Below is a small trained network, with its code and all its weights. Each question gives an input and a class and asks what happens when units are switched off, that is, made to give their printed mean instead of their output.

import numpy as np


def w(rows, s, z=0):
    codes = np.array(rows[::2]) - 128.0
    scale = np.full(codes.shape[1], s)
    scale[-1] = z or s
    return codes * scale


def f(y):
    return np.maximum(y, 0)


def log_softmax(a):
    a = a - a.max(-1, keepdims=True)
    return a - np.log(np.exp(a).sum(-1, keepdims=True))


def net(x, mask):
    res = np.array(x, float).reshape(1, 3) / 4 @ E
    y = f(res @ A[0][:, :-1].T + A[0][:, -1])
    res = res + np.where(mask, y, B[0][:, -1]) @ B[0][:, :-1]
    return log_softmax(res[-1] @ U[:, :-1].T + U[:, -1])


A, B = {}, {}
E = w([
[71,1,102],'x0',
[45,182,28],'x1',
[42,154,201],'x2',
],0.0075)
A[0] = w([
[143,125,137,94],'neuron 0',
[60,140,186,120],'neuron 1',
[159,137,103,123],'neuron 2',
[101,123,105,114],'neuron 3',
[144,139,108,61],'neuron 4',
[149,112,163,122],'neuron 5',
[161,175,130,70],'neuron 6',
[203,99,143,169],'neuron 7',
[87,125,179,152],'neuron 8',
[114,46,210,122],'neuron 9',
[68,195,79,145],'neuron 10',
[134,112,95,2],'neuron 11',
[212,125,63,140],'neuron 12',
[149,61,100,88],'neuron 13',
[188,144,165,120],'neuron 14',
[129,99,125,34],'neuron 15',
[168,164,178,154],'neuron 16',
[134,106,129,143],'neuron 17',
[129,118,172,133],'neuron 18',
[132,120,140,145],'neuron 19',
[201,164,190,85],'neuron 20',
[200,142,67,117],'neuron 21',
[183,179,203,146],'neuron 22',
[111,179,140,88],'neuron 23',
[168,139,158,117],'neuron 24',
[158,154,137,160],'neuron 25',
[90,59,213,103],'neuron 26',
[163,109,126,89],'neuron 27',
[103,96,177,108],'neuron 28',
[126,129,96,27],'neuron 29',
[117,133,132,17],'neuron 30',
[132,98,121,86],'neuron 31',
[86,253,174,157],'neuron 32',
[161,158,173,152],'neuron 33',
[189,108,143,172],'neuron 34',
[185,112,124,118],'neuron 35',
[94,116,248,111],'neuron 36',
],0.018,0.0054)
B[0] = w([
[132,138,118,135],'neuron 0',
[185,67,69,199],'neuron 1',
[118,92,125,152],'neuron 2',
[86,163,126,154],'neuron 3',
[145,108,114,134],'neuron 4',
[158,149,103,161],'neuron 5',
[174,141,142,160],'neuron 6',
[84,99,172,197],'neuron 7',
[172,83,97,184],'neuron 8',
[63,81,212,215],'neuron 9',
[69,216,77,216],'neuron 10',
[125,163,123,134],'neuron 11',
[130,23,92,199],'neuron 12',
[174,164,158,175],'neuron 13',
[76,127,101,180],'neuron 14',
[144,118,127,135],'neuron 15',
[108,139,66,191],'neuron 16',
[140,129,140,149],'neuron 17',
[164,95,108,163],'neuron 18',
[141,120,128,144],'neuron 19',
[65,156,67,197],'neuron 20',
[111,34,105,184],'neuron 21',
[71,160,49,214],'neuron 22',
[169,148,118,164],'neuron 23',
[93,136,117,164],'neuron 24',
[158,134,111,166],'neuron 25',
[20,88,180,209],'neuron 26',
[140,125,149,148],'neuron 27',
[85,88,131,171],'neuron 28',
[117,134,114,134],'neuron 29',
[129,137,133,128],'neuron 30',
[150,138,133,143],'neuron 31',
[253,191,99,249],'neuron 32',
[94,130,81,183],'neuron 33',
[95,102,159,186],'neuron 34',
[107,94,161,166],'neuron 35',
[199,4,82,215],'neuron 36',
],0.049,0.012)
U = w([
[34,155,101,91],'0',
[2,92,30,95],'1',
[146,193,91,83],'2',
[65,33,173,145],'3',
[129,93,43,116],'4',
[60,184,116,254],'5',
],0.0098,0.0025)

Each question gives the input, the list of numbers given to net, and the class t.
The units are the neurons (one row each of A and B). Each row of codes is followed by its name. A weight is (code - 128) times the scale printed after its matrix; where a second scale follows, it is the last column's (A, B and U).
mask holds one flag per neuron, in row order. A switched-off neuron (its flag False) gives its mean, the last column of its row in B, instead of its output. The means were averaged over made-up inputs and are rounded, as every weight is.
A unit's drop is (log p(t) with every unit on - log p(t) with that unit switched off) / (log p(t) with every unit on - log p(t) with every unit switched off).
most important unit: the unit with the biggest drop
k most important neurons: the k neurons with the biggest drops, biggest first
drop when u is switched off: that unit's drop, to one decimal
input [-5,4,-5], class 4: most important unit => neuron 26
input [-5,2,8], class 4: 2 most important neurons => (neuron 36; neuron 1)
input [2,-7,6], class 3: 3 most important neurons => (neuron 9; neuron 36; neuron 10)
input [5,2,4], class 3: 2 most important neurons => (neuron 22; neuron 20)
input [2,-7,5], class 3: 3 most important neurons => (neuron 9; neuron 10; neuron 36)
input [-6,5,-7], class 4: 4 most important neurons => (neuron 26; neuron 9; neuron 6; neuron 22)
input [1,-1,7], class 4: 2 most important neurons => (neuron 1; neuron 7)
input [2,1,7], class 4: 2 most important neurons => (neuron 1; neuron 7)
input [0,0,0], class 0: 3 most important neurons => (neuron 32; neuron 36; neuron 1)
input [2,8,-1], class 5: drop when neuron 36 is switched off => 0.2
input [-8,2,5], class 2: drop when neuron 32 is switched off => 0.5
input [-6,-2,5], class 4: drop when neuron 32 is switched off => 0.4
